Below is a small trained network, with its code and all its weights. Each question gives an input and a class and asks what happens when units are switched off, that is, made to give their printed mean instead of their output.

import numpy as np


def w(rows, s, z=0):
    codes = np.array(rows[::2]) - 128.0
    scale = np.full(codes.shape[1], s)
    scale[-1] = z or s
    return codes * scale


def f(y):
    return np.maximum(y, 0)


def log_softmax(a):
    a = a - a.max(-1, keepdims=True)
    return a - np.log(np.exp(a).sum(-1, keepdims=True))


def net(x, mask):
    res = np.array(x, float).reshape(1, 5) / 4 @ E
    y = f(res @ A[0][:, :-1].T + A[0][:, -1])
    res = res + np.where(mask, y, B[0][:, -1]) @ B[0][:, :-1]
    return log_softmax(res[-1] @ U[:, :-1].T + U[:, -1])


A, B = {}, {}
E = w([
[91,92,122,173,183,93,165],'x0',
[111,44,168,98,131,153,98],'x1',
[139,86,185,133,151,121,213],'x2',
[160,127,6,127,172,14,107],'x3',
[132,157,79,192,143,112,76],'x4',
],0.012)
A[0] = w([
[103,189,151,91,80,121,189,188],'neuron 1',
[102,127,127,50,123,119,162,120],'neuron 2',
[180,194,102,107,64,111,55,69],'neuron 3',
[147,146,119,74,88,155,166,214],'neuron 4',
[112,190,85,80,139,57,133,162],'neuron 5',
[141,134,83,104,189,60,83,253],'neuron 6',
[91,176,102,65,11,92,82,220],'neuron 7',
],0.012,0.0028)
B[0] = w([
[182,115,227,92,110,224,52,186],'neuron 1',
[128,76,175,41,111,181,67,167],'neuron 2',
[254,234,131,156,72,149,84,212],'neuron 3',
[161,86,115,46,133,85,83,183],'neuron 4',
[154,86,129,46,168,183,144,217],'neuron 5',
[152,77,58,65,196,104,147,249],'neuron 6',
[221,175,177,93,134,140,39,211],'neuron 7',
],0.0095,0.014)
U = w([
[194,218,229,131,99,147,109,254],'0',
[87,12,226,28,73,212,87,97],'1',
[134,94,42,155,198,18,78,1],'2',
[56,255,94,237,107,124,105,18],'3',
],0.0079,0.0054)

Each question gives the input, the list of numbers given to net, and the class t.
The units are the neurons (one row each of A and B). Each row of codes is followed by its name. A weight is (code - 128) times the scale printed after its matrix; where a second scale follows, it is the last column's (A, B and U).
mask holds one flag per neuron, in row order. A switched-off neuron (its flag False) gives its mean, the last column of its row in B, instead of its output. The means were averaged over made-up inputs and are rounded, as every weight is.
A unit's drop is (log p(t) with every unit on - log p(t) with that unit switched off) / (log p(t) with every unit on - log p(t) with every unit switched off).
The circuit of an input: a set's keep is (log p(t) with only the set's units on - log p(t) with every unit switched off) / (log p(t) with every unit on - log p(t) with every unit switched off). Starting from all 7 units, units are removed one at a time, each time the one whose removal leaves the highest keep (on an exact tie, the one counted first), for as long as the keep stays at least 0.8.
circuit, biggest first: the units of the circuit, biggest drop first
k most important neurons: the k neurons with the biggest drops, biggest first
drop of u: that unit's drop, to one decimal
input [7,4,-2,-3,6], class 2: circuit, biggest first	[neuron 1; neuron 5]
input [6,-7,-2,1,-5], class 1: 2 most important neurons	[neuron 3; neuron 5]
input [1,-5,0,-3,-3], class 1: circuit, biggest first	[neuron 3]
input [-5,-5,-5,8,1], class 0: 2 most important neurons	[neuron 3; neuron 7]
input [6,-6,-8,1,-7], class 1: 2 most important neurons	[neuron 5; neuron 3]
input [7,-7,3,-2,5], class 3: 3 most important neurons	[neuron 6; neuron 4; neuron 7]
input [5,8,7,1,7], class 2: 3 most important neurons	[neuron 1; neuron 5; neuron 2]
input [-5,-2,-6,6,5], class 0: drop of neuron 7	0.2
input [-6,3,-7,-3,3], class 0: drop of neuron 4	0.0
input [-5,-6,6,-4,-2], class 1: drop of neuron 3	0.2
